Below are the code and all the weights of a small trained network. Each question names an input and a class and asks about switching units off, where a switched-off unit gives its printed mean instead of its output.

import numpy as np


def w(rows, s, z=0):
    codes = np.array(rows[::2]) - 128.0
    scale = np.full(codes.shape[1], s)
    scale[-1] = z or s
    return codes * scale


def f(y):
    return np.maximum(y, 0)


def log_softmax(a):
    a = a - a.max(-1, keepdims=True)
    return a - np.log(np.exp(a).sum(-1, keepdims=True))


def net(x, mask):
    res = np.array(x, float).reshape(1, 7) / 4 @ E
    y = f(res @ A[0][:, :-1].T + A[0][:, -1])
    res = res + np.where(mask, y, B[0][:, -1]) @ B[0][:, :-1]
    return log_softmax(res[-1] @ U[:, :-1].T + U[:, -1])


A, B = {}, {}
E = w([
[136,87,61],'x0',
[127,127,129],'x1',
[129,128,129],'x2',
[127,128,127],'x3',
[254,83,175],'x4',
[173,191,97],'x5',
[130,128,128],'x6',
],0.018)
A[0] = w([
[112,75,108,37],'neuron 0',
[137,80,59,197],'neuron 1',
[124,147,158,200],'neuron 2',
[163,91,212,115],'neuron 3',
[112,78,161,207],'neuron 4',
[79,168,86,237],'neuron 5',
[5,128,129,254],'neuron 6',
[169,80,101,50],'neuron 7',
[215,113,127,99],'neuron 8',
[104,174,60,85],'neuron 9',
[107,93,152,47],'neuron 10',
[121,153,169,230],'neuron 11',
],0.021,0.0071)
B[0] = w([
[32,67,150,149],'neuron 0',
[20,77,163,190],'neuron 1',
[183,152,121,164],'neuron 2',
[161,63,72,225],'neuron 3',
[105,42,97,179],'neuron 4',
[69,167,80,221],'neuron 5',
[88,178,251,254],'neuron 6',
[139,124,215,176],'neuron 7',
[200,134,223,232],'neuron 8',
[96,149,68,199],'neuron 9',
[184,193,111,147],'neuron 10',
[170,182,94,177],'neuron 11',
],0.013,0.024)
U = w([
[145,128,207,242],'0',
[194,19,60,198],'1',
[153,215,70,111],'2',
[229,151,120,73],'3',
[79,89,151,1],'4',
[140,10,135,34],'5',
[73,118,46,188],'6',
],0.014,0.0095)

Each question gives the input, the list of numbers given to net, and the class t.
The units are the neurons (one row each of A and B). Each row of codes is followed by its name. A weight is (code - 128) times the scale printed after its matrix; where a second scale follows, it is the last column's (A, B and U).
mask holds one flag per neuron, in row order. A switched-off neuron (its flag False) gives its mean, the last column of its row in B, instead of its output. The means were averaged over made-up inputs and are rounded, as every weight is.
A unit's drop is (log p(t) with every unit on - log p(t) with that unit switched off) / (log p(t) with every unit on - log p(t) with every unit switched off).
The circuit of an input: a set's keep is (log p(t) with only the set's units on - log p(t) with every unit switched off) / (log p(t) with every unit on - log p(t) with every unit switched off). Starting from all 12 units, units are removed one at a time, each time the one whose removal leaves the highest keep (on an exact tie, the one counted first), for as long as the keep stays at least 0.8.
units of the circuit, in order: the units of the circuit, biggest drop first
k most important neurons: the k neurons with the biggest drops, biggest first
drop when u is switched off: that unit's drop, to one decimal
input [1,-3,-2,-6,-7,3,6], class 6: 2 most important neurons	(neuron 5; neuron 8)
input [-5,5,-5,1,8,5,-2], class 3: most important neuron	(neuron 8)
input [7,8,6,6,4,0,-7], class 5: units of the circuit, in order	(neuron 6; neuron 1)
input [2,8,1,2,-2,-2,1], class 4: units of the circuit, in order	(neuron 8; neuron 6)
input [1,7,-6,-4,3,0,-5], class 5: units of the circuit, in order	(neuron 6; neuron 9)
input [-3,-2,8,5,6,-1,8], class 1: 2 most important neurons	(neuron 3; neuron 6)
input [-3,8,6,-5,6,-2,2], class 1: 2 most important neurons	(neuron 3; neuron 6)
input [-2,-1,-4,-4,-7,7,-4], class 2: 2 most important neurons	(neuron 6; neuron 1)
input [1,0,5,6,0,-3,-5], class 4: 3 most important neurons	(neuron 8; neuron 3; neuron 7)
input [1,4,-7,-3,-2,-5,6], class 4: 2 most important neurons	(neuron 8; neuron 4)
input [-1,7,-2,-3,-7,7,-3], class 2: 4 most important neurons	(neuron 6; neuron 1; neuron 4; neuron 3)
input [2,-1,-3,-3,0,-1,-6], class 4: 3 most important neurons	(neuron 8; neuron 3; neuron 9)
input [0,-4,-4,0,6,-7,8], class 1: 2 most important neurons	(neuron 6; neuron 3)
input [5,-6,4,8,0,-1,3], class 4: units of the circuit, in order	(neuron 1)
input [4,7,5,-1,0,3,-2], class 6: 2 most important neurons	(neuron 6; neuron 8)
input [5,-5,3,-1,-1,1,8], class 6: 2 most important neurons	(neuron 8; neuron 6)
input [2,-4,7,1,-4,4,0], class 6: drop when neuron 8 is switched off	0.2
input [2,-2,-2,2,-1,-4,2], class 4: drop when neuron 0 is switched off	0.1
input [-2,-7,1,-3,8,0,-2], class 1: drop when neuron 6 is switched off	0.7
input [-7,7,8,3,5,-3,-1], class 1: units of the circuit, in order	(neuron 3)
